Below is a small trained network, with its code and all its weights. Each question gives an input and a class and asks what happens when units are switched off, that is, made to give their printed mean instead of their output.

import numpy as np


def w(rows, s, z=0):
    codes = np.array(rows[::2]) - 128.0
    scale = np.full(codes.shape[1], s)
    scale[-1] = z or s
    return codes * scale


def f(y):
    return y / 2 * (1 + np.tanh(0.7978845608 * (y + 0.044715 * y**3)))


def log_softmax(a):
    a = a - a.max(-1, keepdims=True)
    return a - np.log(np.exp(a).sum(-1, keepdims=True))


def net(x, mask):
    res = np.array(x, float).reshape(1, 2) / 4 @ E
    y = f(res @ A[0][:, :-1].T + A[0][:, -1])
    res = res + np.where(mask, y, B[0][:, -1]) @ B[0][:, :-1]
    return log_softmax(res[-1] @ U[:, :-1].T + U[:, -1])


A, B = {}, {}
E = w([
[78,189,238,223],'x0',
[82,254,37,127],'x1',
],0.0093)
A[0] = w([
[136,174,99,136,124],'N1',
[106,170,177,163,159],'N2',
[90,178,88,118,54],'N3',
[95,123,122,191,98],'N4',
[138,110,64,5,244],'N5',
[152,188,102,138,34],'N6',
[123,147,149,216,151],'N7',
[39,134,145,183,180],'N8',
[187,65,174,127,221],'N9',
[107,225,130,70,43],'N10',
],0.014,0.0011)
B[0] = w([
[73,129,207,163,166],'N1',
[164,59,93,24,203],'N2',
[66,182,181,238,188],'N3',
[151,94,92,124,159],'N4',
[217,78,13,143,254],'N5',
[92,255,175,188,167],'N6',
[237,102,43,42,201],'N7',
[187,70,100,72,201],'N8',
[33,206,212,232,214],'N9',
[28,21,102,149,196],'N10',
],0.0072,0.011)
U = w([
[174,130,73,2,253],'0',
[27,174,195,180,3],'1',
],0.0093,7.5e-05)

Each question gives the input, the list of numbers given to net, and the class t.
The units are the neurons (one row each of A and B). Each row of codes is followed by its name. A weight is (code - 128) times the scale printed after its matrix; where a second scale follows, it is the last column's (A, B and U).
mask holds one flag per neuron, in row order. A switched-off neuron (its flag False) gives its mean, the last column of its row in B, instead of its output. The means were averaged over made-up inputs and are rounded, as every weight is.
A unit's drop is (log p(t) with every unit on - log p(t) with that unit switched off) / (log p(t) with every unit on - log p(t) with every unit switched off).
The circuit of an input: a set's keep is (log p(t) with only the set's units on - log p(t) with every unit switched off) / (log p(t) with every unit on - log p(t) with every unit switched off). Starting from all 10 units, units are removed one at a time, each time the one whose removal leaves the highest keep (on an exact tie, the one counted first), for as long as the keep stays at least 0.8.
units of the circuit, in order: the units of the circuit, biggest drop first
unit that matters most: the unit with the biggest drop
k most important neurons: the k neurons with the biggest drops, biggest first
drop when u is switched off: that unit's drop, to one decimal
input [-3,4], class 1: units of the circuit, in order => (N7 N2)
input [5,-4], class 0: unit that matters most => N7
input [0,2], class 1: 2 most important neurons => (N7 N5)
input [8,8], class 0: 2 most important neurons => (N7 N2)
input [-4,-5], class 1: 3 most important neurons => (N9 N7 N2)
input [6,5], class 0: 3 most important neurons => (N7 N2 N8)
input [-7,8], class 1: 4 most important neurons => (N3 N6 N1 N7)
input [8,6], class 0: 3 most important neurons => (N7 N2 N8)
input [5,5], class 0: 4 most important neurons => (N7 N2 N9 N8)
input [-2,3], class 1: drop when N3 is switched off => 0.1
input [0,-6], class 1: drop when N10 is switched off => 0.0
input [-2,-3], class 1: drop when N8 is switched off => 0.2
input [1,-4], class 1: drop when N9 is switched off => 0.1
input [8,-6], class 0: units of the circuit, in order => (N7)
